Below are the code and all the weights of a small trained network. Each question names an input and a class and asks about switching units off, where a switched-off unit gives its printed mean instead of its output.

import numpy as np


def w(rows, s, z=0):
    codes = np.array(rows[::2]) - 128.0
    scale = np.full(codes.shape[1], s)
    scale[-1] = z or s
    return codes * scale


def norm(h):
    return h / np.sqrt((h * h).mean(-1, keepdims=True) + 1e-5)


def f(y):
    return y / 2 * (1 + np.tanh(0.7978845608 * (y + 0.044715 * y**3)))


def log_softmax(a):
    a = a - a.max(-1, keepdims=True)
    return a - np.log(np.exp(a).sum(-1, keepdims=True))


def net(x, mask):
    res = np.array(x, float).reshape(1, 7) / 4 @ E
    u = 0
    for l in range(2):
        y = f(norm(res) @ A[l][:, :-1].T + A[l][:, -1])
        res = res + np.where(mask[u : u + 11], y, B[l][:, -1]) @ B[l][:, :-1]
        u += 11
    return log_softmax(norm(res)[-1] @ U[:, :-1].T + U[:, -1])


A, B = {}, {}
E = w([
[213,108,68,112,151,208,191,112],'x0',
[222,251,176,177,172,73,164,169],'x1',
[128,127,128,128,128,128,129,127],'x2',
[176,149,84,38,15,45,147,127],'x3',
[72,149,51,250,76,110,190,63],'x4',
[129,130,128,129,127,131,126,131],'x5',
[127,128,128,128,129,129,128,129],'x6',
],0.014)
A[0] = w([
[51,94,40,194,68,149,149,86,90],'L0N0',
[27,99,187,112,88,89,85,125,79],'L0N1',
[168,155,173,164,152,109,134,127,57],'L0N2',
[162,131,155,154,138,105,124,136,59],'L0N3',
[109,110,106,173,102,124,134,119,70],'L0N4',
[49,71,158,169,192,224,88,122,40],'L0N5',
[121,62,176,6,148,183,65,134,91],'L0N6',
[49,111,157,121,136,83,89,114,53],'L0N7',
[178,57,61,94,128,236,164,99,57],'L0N8',
[111,85,78,37,36,93,117,108,86],'L0N9',
[17,7,90,71,97,187,108,108,2],'L0N10',
],0.025,0.0079)
B[0] = w([
[57,93,201,113,141,99,147,148,242],'L0N0',
[145,130,66,147,174,84,117,173,211],'L0N1',
[129,156,145,134,137,144,88,90,170],'L0N2',
[155,122,141,135,159,123,150,95,146],'L0N3',
[105,115,148,123,129,102,145,127,160],'L0N4',
[164,99,97,141,68,211,176,158,221],'L0N5',
[52,93,207,106,137,87,155,147,236],'L0N6',
[123,143,87,157,152,106,109,168,180],'L0N7',
[138,141,56,166,171,72,98,183,212],'L0N8',
[173,93,101,138,67,191,167,140,231],'L0N9',
[169,179,144,113,164,147,65,3,254],'L0N10',
],0.045,0.022)
A[1] = w([
[27,108,174,126,124,102,157,124,64],'L1N0',
[166,229,150,126,123,126,141,71,72],'L1N1',
[140,193,132,111,134,148,97,48,59],'L1N2',
[135,115,99,110,43,212,173,152,41],'L1N3',
[130,166,18,144,163,62,83,203,55],'L1N4',
[46,140,217,86,138,111,151,164,2],'L1N5',
[144,215,137,139,103,97,98,115,57],'L1N6',
[171,140,101,88,5,91,142,130,116],'L1N7',
[167,110,130,149,109,197,157,140,117],'L1N8',
[72,129,134,149,104,78,168,92,84],'L1N9',
[119,168,89,170,162,110,117,161,101],'L1N10',
],0.028,0.0052)
B[1] = w([
[110,155,206,52,142,136,130,197,248],'L1N0',
[81,80,106,116,156,193,33,92,206],'L1N1',
[201,198,189,120,96,109,98,37,223],'L1N2',
[166,141,127,154,50,202,158,138,195],'L1N3',
[187,172,58,145,180,26,124,157,246],'L1N4',
[65,98,212,119,90,85,171,130,244],'L1N5',
[174,3,128,89,150,120,194,65,171],'L1N6',
[54,108,95,187,174,251,131,161,158],'L1N7',
[117,161,65,118,58,133,177,120,192],'L1N8',
[167,75,147,76,132,106,139,172,177],'L1N9',
[46,191,74,145,119,92,88,161,193],'L1N10',
],0.029,0.017)
U = w([
[79,95,236,91,129,78,159,164,250],'0',
[179,135,134,135,155,134,61,1,59],'1',
[145,154,42,171,173,29,121,193,150],'2',
[148,121,90,168,38,232,194,147,20],'3',
],0.015,0.0015)

Each question gives the input, the list of numbers given to net, and the class t.
The units are the neurons (one row each of A and B). Each row of codes is followed by its name. A weight is (code - 128) times the scale printed after its matrix; where a second scale follows, it is the last column's (A, B and U).
mask holds one flag per neuron, layer by layer. A switched-off neuron (its flag False) gives its mean, the last column of its row in B, instead of its output. The means were averaged over made-up inputs and are rounded, as every weight is.
A unit's drop is (log p(t) with every unit on - log p(t) with that unit switched off) / (log p(t) with every unit on - log p(t) with every unit switched off).
The circuit of an input: a set's keep is (log p(t) with only the set's units on - log p(t) with every unit switched off) / (log p(t) with every unit on - log p(t) with every unit switched off). Starting from the 12 units with the biggest drops (on a tie, the unit counted first), units are removed one at a time, each time the one whose removal leaves the highest keep (on an exact tie, the one counted first), for as long as the keep stays at least 0.8.
units of the circuit, in order: the units of the circuit, biggest drop first
k most important neurons: the k neurons with the biggest drops, biggest first
top k neurons in layer l: the k neurons of layer l with the biggest drops, biggest first
drop of u: that unit's drop, to one decimal
input [4,7,-8,7,-6,7,-8], class 1: 3 most important neurons : (L0N0, L0N6, L0N5)
input [-1,4,-1,7,-6,0,-1], class 3: top 3 neurons in layer 0 : (L0N0, L0N10, L0N9)
input [4,-2,-4,-8,-3,1,8], class 3: units of the circuit, in order : (L0N5)
input [-5,8,4,5,-7,3,8], class 1: top 3 neurons in layer 0 : (L0N0, L0N6, L0N2)
input [4,4,-6,8,-7,-6,8], class 3: 4 most important neurons : (L0N0, L0N10, L0N9, L1N3)
input [8,-7,-2,6,5,-3,-5], class 2: top 3 neurons in layer 0 : (L0N8, L0N6, L0N5)
input [8,-5,0,-8,-7,7,7], class 2: 2 most important neurons : (L0N8, L0N9)
input [2,6,-6,8,-3,-2,3], class 3: 2 most important neurons : (L0N10, L0N8)
input [0,8,3,0,6,-6,7], class 1: 4 most important neurons : (L0N6, L0N0, L0N8, L0N5)
input [-5,-6,7,8,7,-6,-1], class 3: 3 most important neurons : (L0N9, L0N6, L0N8)
input [7,-7,-1,0,3,-4,-2], class 1: top 2 neurons in layer 0 : (L0N10, L0N1)
input [5,-7,2,-6,6,2,0], class 1: 3 most important neurons : (L0N10, L0N6, L0N9)
input [-8,-5,1,5,3,-3,3], class 2: drop of L0N1 : 1.7
input [2,-6,0,-2,1,1,-1], class 1: units of the circuit, in order : (L0N10)
input [7,-6,0,-3,-3,-7,0], class 2: drop of L0N8 : 1.6
input [-8,5,-4,2,3,6,7], class 2: drop of L0N10 : 0.6
input [-1,1,-6,4,1,3,8], class 3: drop of L0N3 : 0.0
